(in the rows, 128 means zero)
Here are made-up elements, facts about them, and rows of numbers that follow some of those facts. Name the element behind each unnamed row.

How the elements are related:
stoklok(bafel, 423); stoklok(bitron, 797); stoklok(bodil, 210); stoklok(bogan, 358); stoklok(brati, 423); stoklok(brazok, 210); stoklok(brevam, 210); stoklok(britu, 423); stoklok(brive, 797)
stoklok(brofuzul, 314); stoklok(brubo, 358); stoklok(dalas, 358); stoklok(dapes, 314); stoklok(datren, 358); stoklok(didril, 356); stoklok(dode, 192); stoklok(dritros, 314); stoklok(drodal, 192)
stoklok(dromo, 358); stoklok(dropliste, 356); stoklok(drota, 192); stoklok(drotur, 358); stoklok(dugrul, 358); stoklok(fepan, 192); stoklok(fesker, 423); stoklok(fidreplel, 314); stoklok(fifli, 423)
stoklok(flabak, 423); stoklok(flases, 423); stoklok(flatran, 210); stoklok(flezom, 797); stoklok(flomo, 314); stoklok(fludo, 423); stoklok(foplus, 314); stoklok(fuplom, 797); stoklok(gaduk, 358)
stoklok(gefin, 423); stoklok(gezak, 210); stoklok(gidir, 192); stoklok(gidre, 358); stoklok(gidrul, 797); stoklok(giplum, 314); stoklok(giskozok, 314); stoklok(gita, 314); stoklok(gobam, 314)
stoklok(gratoskas, 797); stoklok(griso, 423); stoklok(gritom, 358); stoklok(grodrar, 356); stoklok(grofom, 314); stoklok(gropli, 314); stoklok(grusteval, 423); stoklok(kadridri, 423); stoklok(kaston, 356)
stoklok(kazuk, 423); stoklok(kligrefe, 423); stoklok(kloplugo, 356); stoklok(klotrel, 358); stoklok(kluga, 210); stoklok(kodi, 356); stoklok(kufu, 797); stoklok(labi, 314); stoklok(lamur, 210)
stoklok(lares, 192); stoklok(lefles, 358); stoklok(leluk, 423); stoklok(leskun, 314); stoklok(libon, 192); stoklok(lobren, 358); stoklok(lonudru, 356); stoklok(luga, 797); stoklok(luskasar, 356)
stoklok(makem, 358); stoklok(matros, 797); stoklok(mefin, 423); stoklok(mepar, 356); stoklok(metruk, 356); stoklok(mobal, 192); stoklok(mudru, 797); stoklok(navu, 314); stoklok(nebrodru, 210)
stoklok(netrek, 358); stoklok(netren, 423); stoklok(notrir, 797); stoklok(nuflin, 358); stoklok(peflaste, 314); stoklok(plaku, 356); stoklok(plavazek, 192); stoklok(pleku, 192); stoklok(pligru, 423)
stoklok(ploflo, 192); stoklok(ploklo, 356); stoklok(plubru, 797); stoklok(pluklostol, 356); stoklok(podoplu, 314); stoklok(postum, 358); stoklok(rafla, 423); stoklok(raklibro, 192); stoklok(reklem, 314)
stoklok(rezas, 423); stoklok(ribun, 356); stoklok(ropuner, 356); stoklok(seguvul, 797); stoklok(sitrebrok, 314); stoklok(skabol, 314); stoklok(skados, 314); stoklok(skalu, 192); stoklok(skami, 356)
stoklok(skeri, 314); stoklok(skigriko, 797); stoklok(skikos, 356); stoklok(skinom, 210); stoklok(skofon, 423); stoklok(skogrul, 797); stoklok(stanok, 210); stoklok(stastik, 210); stoklok(statipum, 356)
stoklok(steplo, 314); stoklok(stipen, 797); stoklok(stiri, 358); stoklok(stiskan, 797); stoklok(stoken, 192); stoklok(storan, 210); stoklok(studam, 423); stoklok(studar, 314); stoklok(sturom, 356)
stoklok(sturon, 423); stoklok(stuskon, 356); stoklok(stutri, 797); stoklok(talo, 192); stoklok(tezam, 356); stoklok(trabrupum, 356); stoklok(tredom, 358); stoklok(triplin, 314); stoklok(trolis, 356)
stoklok(trukun, 356); stoklok(vadukek, 358); stoklok(vaplol, 314); stoklok(vaskisti, 314); stoklok(veman, 210); stoklok(viban, 314); stoklok(vigror, 358); stoklok(vilizi, 192); stoklok(vitok, 314)
stoklok(votin, 314); stoklok(vubi, 423); stoklok(vubrudo, 356); stoklok(vudus, 192); stoklok(vuskis, 210); stoklok(zaful, 423); stoklok(zapi, 314); stoklok(zimel, 192); stoklok(zimir, 210)
stoklok(zizun, 358); stoklok(zofo, 314); pibro(bafel, b); pibro(bitron, a); pibro(bodil, a); pibro(bogan, c); pibro(brati, b); pibro(brazok, a); pibro(brevam, a)
pibro(britu, a); pibro(brive, a); pibro(brofuzul, a); pibro(brubo, b); pibro(dalas, a); pibro(dapes, a); pibro(datren, c); pibro(didril, c); pibro(dode, b)
pibro(dritros, a); pibro(drodal, a); pibro(dromo, a); pibro(dropliste, b); pibro(drota, a); pibro(drotur, b); pibro(dugrul, a); pibro(fepan, b); pibro(fesker, a)
pibro(fidreplel, b); pibro(fifli, a); pibro(flabak, a); pibro(flases, c); pibro(flatran, a); pibro(flezom, a); pibro(flomo, a); pibro(fludo, c); pibro(foplus, a)
pibro(fuplom, a); pibro(gaduk, c); pibro(gefin, c); pibro(gezak, a); pibro(gidir, c); pibro(gidre, a); pibro(gidrul, a); pibro(giplum, b); pibro(giskozok, b)
pibro(gita, a); pibro(gobam, b); pibro(gratoskas, a); pibro(griso, b); pibro(gritom, b); pibro(grodrar, a); pibro(grofom, c); pibro(gropli, a); pibro(grusteval, a)
pibro(kadridri, b); pibro(kaston, c); pibro(kazuk, a); pibro(kligrefe, c); pibro(kloplugo, a); pibro(klotrel, b); pibro(kluga, c); pibro(kodi, c); pibro(kufu, c)
pibro(labi, a); pibro(lamur, a); pibro(lares, a); pibro(lefles, a); pibro(leluk, c); pibro(leskun, b); pibro(libon, c); pibro(lobren, a); pibro(lonudru, b)
pibro(luga, a); pibro(luskasar, c); pibro(makem, a); pibro(matros, c); pibro(mefin, a); pibro(mepar, a); pibro(metruk, a); pibro(mobal, b); pibro(mudru, a)
pibro(navu, b); pibro(nebrodru, a); pibro(netrek, b); pibro(netren, a); pibro(notrir, a); pibro(nuflin, c); pibro(peflaste, a); pibro(plaku, a); pibro(plavazek, a)
pibro(pleku, a); pibro(pligru, a); pibro(ploflo, a); pibro(ploklo, c); pibro(plubru, c); pibro(pluklostol, b); pibro(podoplu, a); pibro(postum, b); pibro(rafla, a)
pibro(raklibro, c); pibro(reklem, a); pibro(rezas, c); pibro(ribun, a); pibro(ropuner, b); pibro(seguvul, b); pibro(sitrebrok, c); pibro(skabol, a); pibro(skados, b)
pibro(skalu, c); pibro(skami, b); pibro(skeri, c); pibro(skigriko, c); pibro(skikos, c); pibro(skinom, c); pibro(skofon, a); pibro(skogrul, c); pibro(stanok, a)
pibro(stastik, b); pibro(statipum, b); pibro(steplo, a); pibro(stipen, c); pibro(stiri, b); pibro(stiskan, a); pibro(stoken, b); pibro(storan, a); pibro(studam, a)
pibro(studar, c); pibro(sturom, a); pibro(sturon, c); pibro(stuskon, a); pibro(stutri, a); pibro(talo, a); pibro(tezam, a); pibro(trabrupum, b); pibro(tredom, b)
pibro(triplin, c); pibro(trolis, a); pibro(trukun, b); pibro(vadukek, b); pibro(vaplol, a); pibro(vaskisti, a); pibro(veman, a); pibro(viban, b); pibro(vigror, b)
pibro(vilizi, b); pibro(vitok, a); pibro(votin, c); pibro(vubi, a); pibro(vubrudo, a); pibro(vudus, c); pibro(vuskis, b); pibro(zaful, b); pibro(zapi, a)
pibro(zimel, a); pibro(zimir, c); pibro(zizun, a); pibro(zofo, a); guma(bafel, libon); guma(bitron, seguvul); guma(brevam, pleku); guma(brofuzul, fifli); guma(brubo, ploklo)
guma(dalas, sitrebrok); guma(dapes, stoken); guma(didril, talo); guma(dode, luskasar); guma(dritros, postum); guma(dromo, nebrodru); guma(dropliste, flases); guma(drota, vadukek); guma(dugrul, brive)
guma(fifli, studam); guma(flases, skados); guma(flatran, nuflin); guma(flezom, matros); guma(flomo, grusteval); guma(fludo, dode); guma(foplus, fuplom); guma(gaduk, vilizi); guma(gezak, navu)
guma(gidir, ropuner); guma(gidrul, trukun); guma(giplum, skofon); guma(giskozok, mefin); guma(gobam, stuskon); guma(gratoskas, lonudru); guma(griso, skami); guma(grofom, pluklostol); guma(gropli, skeri)
guma(kadridri, gidre); guma(kaston, mudru); guma(kazuk, griso); guma(kligrefe, gefin); guma(klotrel, giplum); guma(kluga, plavazek); guma(kufu, trolis); guma(lares, luga); guma(libon, vaskisti)
guma(lobren, fidreplel); guma(lonudru, stiskan); guma(luga, zimel); guma(luskasar, brati); guma(makem, notrir); guma(matros, gobam); guma(mefin, reklem); guma(mepar, triplin); guma(mobal, kligrefe)
guma(mudru, mobal); guma(nebrodru, makem); guma(netrek, storan); guma(netren, dropliste); guma(nuflin, tredom); guma(peflaste, brevam); guma(plavazek, steplo); guma(pleku, skikos); guma(pligru, kluga)
guma(ploflo, stanok); guma(ploklo, stiri); guma(plubru, dalas); guma(pluklostol, flatran); guma(postum, kodi); guma(reklem, kufu); guma(rezas, lares); guma(ribun, dritros); guma(ropuner, gaduk)
guma(skabol, zapi); guma(skalu, zaful); guma(skami, netrek); guma(skeri, skalu); guma(skofon, vubi); guma(skogrul, bafel); guma(stastik, didril); guma(steplo, bogan); guma(stiri, dapes)
guma(stiskan, skogrul); guma(stoken, gidrul); guma(storan, ploflo); guma(studar, gratoskas); guma(stuskon, netren); guma(stutri, votin); guma(talo, foplus); guma(tredom, leskun); guma(triplin, vitok)
guma(trolis, studar); guma(trukun, skabol); guma(vigror, pligru); guma(votin, brubo); guma(vubi, gidir); guma(vudus, gezak); guma(zaful, kazuk); guma(zimel, dugrul); vatros(bodil, dapes)
vatros(bodil, drotur); vatros(bodil, giplum); vatros(brati, kaston); vatros(brati, luskasar); vatros(brati, kluga); vatros(brive, lamur); vatros(datren, bitron); vatros(datren, fifli); vatros(didril, makem)
vatros(didril, drodal); vatros(didril, seguvul); vatros(didril, kadridri); vatros(dritros, leskun); vatros(dritros, giskozok); vatros(dritros, brevam); vatros(dritros, skogrul); vatros(dropliste, gratoskas); vatros(dropliste, lefles)
vatros(dropliste, skeri); vatros(dropliste, skami); vatros(fepan, drotur); vatros(fepan, britu); vatros(fepan, brazok); vatros(fidreplel, brazok); vatros(fidreplel, gezak); vatros(fidreplel, dalas); vatros(flabak, flezom)
vatros(flabak, plavazek); vatros(flabak, luskasar); vatros(flomo, dugrul); vatros(foplus, tezam); vatros(gidir, gezak); vatros(gidrul, kaston); vatros(gidrul, fesker); vatros(gidrul, ribun); vatros(gidrul, brevam)
vatros(gobam, gidre); vatros(gobam, skofon); vatros(gritom, dode); vatros(gritom, talo); vatros(gropli, stutri); vatros(kloplugo, labi); vatros(klotrel, drotur); vatros(klotrel, skogrul); vatros(kodi, gita)
vatros(kodi, skofon); vatros(lares, skados); vatros(lares, stutri); vatros(lares, giplum); vatros(leluk, flatran); vatros(leluk, grusteval); vatros(libon, kaston); vatros(libon, sitrebrok); vatros(libon, dalas)
vatros(lonudru, leskun); vatros(lonudru, drotur); vatros(lonudru, lefles); vatros(mefin, flezom); vatros(mefin, skigriko); vatros(mepar, leskun); vatros(mepar, skigriko); vatros(mepar, drotur); vatros(mepar, giplum)
vatros(navu, kluga); vatros(netrek, podoplu); vatros(nuflin, kazuk); vatros(peflaste, giskozok); vatros(peflaste, grusteval); vatros(plaku, kazuk); vatros(pleku, podoplu); vatros(pleku, stipen); vatros(ploklo, sturom)
vatros(ploklo, giskozok); vatros(pluklostol, drodal); vatros(pluklostol, notrir); vatros(pluklostol, britu); vatros(postum, fifli); vatros(postum, raklibro); vatros(rafla, labi); vatros(rafla, brevam); vatros(skalu, podoplu)
vatros(skalu, studam); vatros(skalu, plubru); vatros(skikos, kadridri); vatros(skikos, drota); vatros(skikos, zofo); vatros(skinom, sturom); vatros(statipum, seguvul); vatros(statipum, sitrebrok); vatros(statipum, gita)
vatros(statipum, luskasar); vatros(statipum, grofom); vatros(statipum, vaplol); vatros(storan, ribun); vatros(storan, grodrar); vatros(sturon, dode); vatros(sturon, sitrebrok); vatros(stuskon, notrir); vatros(stuskon, vigror)
vatros(trabrupum, grodrar); vatros(trolis, kluga); vatros(trukun, drodal); vatros(trukun, seguvul); vatros(trukun, triplin); vatros(trukun, metruk); vatros(vaskisti, drota); vatros(vaskisti, skabol); vatros(vaskisti, tezam)
vatros(vaskisti, talo); vatros(veman, makem); vatros(veman, triplin); vatros(veman, ropuner); vatros(viban, zimel); vatros(viban, stipen); vatros(viban, stiskan); vatros(vilizi, zofo); vatros(vitok, gratoskas)
vatros(vitok, steplo); vatros(votin, bitron); vatros(votin, plubru); vatros(votin, grusteval); vatros(vubi, stastik); vatros(vubrudo, zapi); vatros(vubrudo, lobren); vatros(zaful, bitron); vatros(zaful, skados)
vatros(zaful, vuskis); vatros(zaful, zofo); vatros(zaful, brazok); vatros(zimir, leskun); vatros(zimir, flases); vatros(zizun, stutri); vatros(zizun, drotur)

Some rows with their names:
dritros: [112 112 147 151 105  61 112 111 132 136 126 147 145 118 118 149 123 147
 146 166 178 115  95 103  73 154 101 119 125 133 128 172 102 119 122 153
 141 164 105 114 103 109]
brevam: [113 111 145 152 103  46 118  87 130 133 138 147 136 117 104 146 136 148
 160 166 169 125 104 109  70 161 105 132 120 133 129 171  95 119 114 140
 142 160 106 105  88  95]
griso: [128 140 201 149 116  54 129  90 123 116 112 148 126 120 101 148 158 204
  98 166 190 136  68  78  70 153 118 111 119 121 128 184  95 134 105 138
 192 159 138 132 118  97]
statipum: [114 160 214 151 146  85 141 148 124 123 103 147 126 115  92 147 128 187
 105 165 170 108  70  89 118 149 102 112 120 120 135 187 102 121 100 138
 209 170 163 108 108  96]
mobal: [130 128 174 151 110  64 116 125 123 125 104 146 125 116  95 148 157 184
 132 177 179 137  66  74  93 149 103 130 118 122 134 203  93 130 102 140
 192 161 141 117 113  92]
stoken: [130 119 183 151 107  52 112 140 123 123 102 147 124 124 112 146 152 178
 114 171 174 134  69  82  93 150 122 135 118 119 132 210  95 122 102 138
 194 165 139 117 128  95]
ribun: [112 123 147 165 113  58 132  89 151 139 121 146 146 118 102 148 126 150
 158 165 159 105  89 134  88 158 102 129 121 131 131 168  94 118 106 140
 172 170 113 105  87  95]
stiskan: [116 119 144 149 107  65 162  89 126 178 102 146 220 113  76 175 138 145
 177 161 198 134  93  75  71 165 100 111 141 193 128 169 140 147 137 155
 137 154 121 106  85  94]
stuskon: [112 134 148 155 113  61 129 111 157 143 113 147 134 128 136 145 116 146
 145 164 159 106  71 117 100 152 103 132 127 119 130 172  94 120 106 138
 158 157 115 106  90 103]
mepar: [112 130 148 160 109  69 122 100 162 131 115 148 153 115 118 146 120 148
 155 165 165 106  76 137  88 152 100 124 128 125 130 169  94 122 116 160
 178 170 110 105  87  99]
brubo: [142 125 201 150 131  66 122 135 124 123 102 146 125 122 100 149 145 190
 102 165 176 113  70 100 100 150 108 124 118 120 139 181  91 136 102 143
 222 183 160 107 128  95]
ploflo: [108 114 146 154 103  41 111 116 126 132 148 147 126 130 150 147 125 145
 151 168 161 125  94  96  73 153 120 149 121 120 127 173  96 119 110 135
 138 154 107 117 101  96]
steplo: [110 109 147 152 105  47 114  99 126 146 130 147 139 120 114 148 135 147
 150 164 174 126  99 100  68 160 106 136 121 136 128 173 102 120 112 144
 137 159 108 107  95 107]
plubru: [164 111 146 155 107  53 113 139 124 136 131 144 166 130 115 181 162 167
 100 164 162 140  97  78  71 153 105 112 119 137 133 177 100 150 107 178
 175 156 139 104  90 118]
netren: [111 133 146 150 106  43 128  83 129 123 170 150 129 125 120 148 142 153
 106 165 183 131  84  84  70 155 107 119 120 152 127 174  94 126 140 138
 137 152 103 130  85 103]
bafel: [112 166 181 149 122  70 188  84 122 122  95 146 188 111  75 150 147 199
 125 165 228 145  73  71  73 152 100 110 122 162 125 178 108 143 113 141
 181 153 181 112  89  89]
reklem: [111 144 141 200 106 114 123  90 168 235 101 172 167 110  79 158 182 151
 187 218 156 160  75  75  70 153  98 109 124 122 138 175 115 120 103 142
 131 152 103 125  80 120]
matros: [146 112 150 152 104  55 115 159 123 127 139 146 156 131 123 172 152 158
 101 162 157 131 101  75  73 152 106 112 121 128 127 177 114 140 107 163
 172 155 125 107  90 112]
gita: [119 115 144 149 105  45 121  87 128 141 132 152 143 116 110 147 137 147
 154 165 177 124  99  99  72 154 103 136 120 133 126 174 117 118 106 139
 133 155 105 107  94 108]

Rows to name:
No name comes twice in this set of rows, the named rows included.
[159 117 187 144 127  59 133 155 121 124 104 147 123 113  81 155 162 178
 101 163 178 128  83  73 102 150 107 116 120 120 128 219 131 135 101 139
 165 153 149 116  96 107] : seguvul
[152 142 147 188 117 114 131 138 155 210 104 151 188 113  79 200 196 178
 132 193 141 168  86  75  70 150  98 106 123 122 149 192 127 150 103 163
 135 153 118 118  78 116] : kufu
[149 158 189 148 121  60 135  86 122 118 107 148 127 112  81 148 185 223
 101 168 201 134  71  76  71 151 110 116 118 124 129 182  95 152 104 142
 179 154 142 130 106  95] : kadridri
[131 135 147 190 110  95 136 111 127 205 100 147 200 113  77 167 168 176
 158 178 160 167  81  77  69 151  97 109 121 119 149 178 120 124 104 145
 136 153 136 107  79  93] : studar
[110 167 146 190 126 115 153  88 183 214 100 150 174 112  79 161 147 151
 190 180 149 128  71  87  89 152  94 110 140 125 138 172 111 121 106 139
 137 152 109 106  81  96] : trolis
[111 181 145 186 107 115 136  85 177 183 108 177 160 111  77 162 192 181
 152 230 162 157  74  76  68 153  99 106 123 142 131 174  95 137 123 140
 131 152 102 153  78 113] : mefin
[141 132 167 150 112  58 119 120 122 126 102 146 126 113  90 146 165 188
 136 170 179 135  74  76  97 150 111 134 118 118 135 206  96 131 100 134
 183 159 141 113 114  93] : dode
[143 113 147 149 106  61 156 112 120 144 102 143 234 113  75 174 140 164
 154 160 188 140 109  75  85 153 102 110 141 164 129 174 139 144 119 180
 171 154 164 108  83  92] : skogrul
[162 144 167 193 136 139 128  97 139 204  95 152 147 109  72 160 219 222
 162 238 166 174  68  76  72 152  96 108 120 123 180 213  95 145 100 170
 145 161 142 120  80  94] : giskozok
[162 113 149 149 106  55 112 155 124 127 149 144 154 122 106 167 155 171
 103 162 155 130 108  77  76 154 106 112 122 123 130 183 115 139 104 175
 172 155 129 106  85 105] : skigriko
[113 111 147 148 105  51 109 150 139 120 190 149 128 130 122 151 123 143
 104 162 161 108 106  83  69 153 105 112 137 148 124 174 119 127 114 146
 142 159 103 126 100 145] : gidrul
[115 143 229 150 142  71 129 169 128 125 104 148 124 128 123 146 123 177
 100 164 162 107  71  85 120 147 104 120 121 115 127 193  98 116 100 137
 206 169 167 105 112  95] : trukun
[106 128 146 149 105  54 168  88 122 163 101 148 221 115  95 150 110 144
 191 160 220 119  80  75  88 151  99 130 150 161 123 170 149 120 137 140
 132 155 124 107  93  92] : vaskisti

Now the same elements, written a new way:
Some elements and their rows:
brive: [139 175  94 186 144 132 175 183 164 157 144 118 115 132 168]
skados: [139 114 123 129  95 175  93 145 124  77 168  82 118 101 133]
brofuzul: [123 122 104 140 124 129 148  88 153 136 101 133 153 109 127]
flatran: [129 116 116 124 125 126 166 105 156 136  92 122 159  92 107]
plaku: [151 109 126 139 179 120 119 121 162 159 163  95 179 140 151]
notrir: [153 116  99 153 141 112 140 121 161 130 149  86 141 125 111]
ropuner: [111 102 140 108  67 178 122 123 117 121 135  65 177  77 172]
ribun: [128 109 115 135 116 125 163  94 156 166 111  83 185 111 141]
dritros: [123 124 101 138 128 132 144  89 150 141 104 150 161 112 134]
storan: [102 111  97 132 151 149 162 105 163 151 119 150 169  76 116]
studar: [141 174 105 125  96 162  98  98 149 116  84 111 176 104 128]
pluklostol: [114 110 129 102  79 185 113 126 113 131 145  95 189  85 187]
flabak: [154 135  76 142 157  89 134 139 147 115 158 130 151 102 116]
leluk: [135 145  89 127 128 105 101 158 140 104 171 124 153  93 118]
vigror: [123 118 140  92  75 174 129 133 129  87 129  99 155  57 145]
lobren: [127 128 147 117 156 111 154 108 175 131  91 106 149  84 133]
kodi: [138 120 112 130 118 145 106 145 154 152 180  85 174 132 141]
brazok: [158 116 107 137 147 123 150 134 164 126 139 101 137 119  90]
pleku: [128 133  98 132 130 116 148  94 157 124 112 157 158  96 131]

Which element is each row?
No name comes twice in this set of rows, the named rows included.
[106 124 126 117  87 134 117 113 135 129 118 151 155 115 141] : votin
[136 137 112 135 111 124 110 138 162  95 160 101 127 104 103] : raklibro
[126 115 111 138 115 111 157  94 150 140 102 109 162 105 128] : stutri
[124 100 162  72  56 141 136 146 108  93 133 134 144  90 166] : stiri
[ 80 114 108 148 176 100 146  94 158 122 120 119 166  31 116] : kazuk
[109 134 151  97 132 137 113 119 157 126 122 144 183  82 141] : nuflin
[115 122 129 116  73 180 108 115 115  86 118 100 144  76 149] : giskozok
[127  95 137 127  90  87 165  96 135 133  95 140 133 136 130] : dapes
[124 110 109 131 124 130 156  97 152 175 120 113 195 116 157] : stuskon
[136 158 103 101  85 153 100 134 104  72 113 108 172  45 156] : bafel
[107 118 124 110  82 185 103 119 111  96 132 131 151  79 165] : gobam
[142 119 135 151 169 105 123 120 167 121 128  92 111 129 123] : zapi
[124 107 153  77  64 152 132 142 114  93 134 129 149  80 161] : brubo
[124 118 110 145 119 125 153  85 154 132  96 117 147 105 117] : steplo
[112 103 144 102  73 117 133 126 127 162 134 124 184 133 170] : ploklo

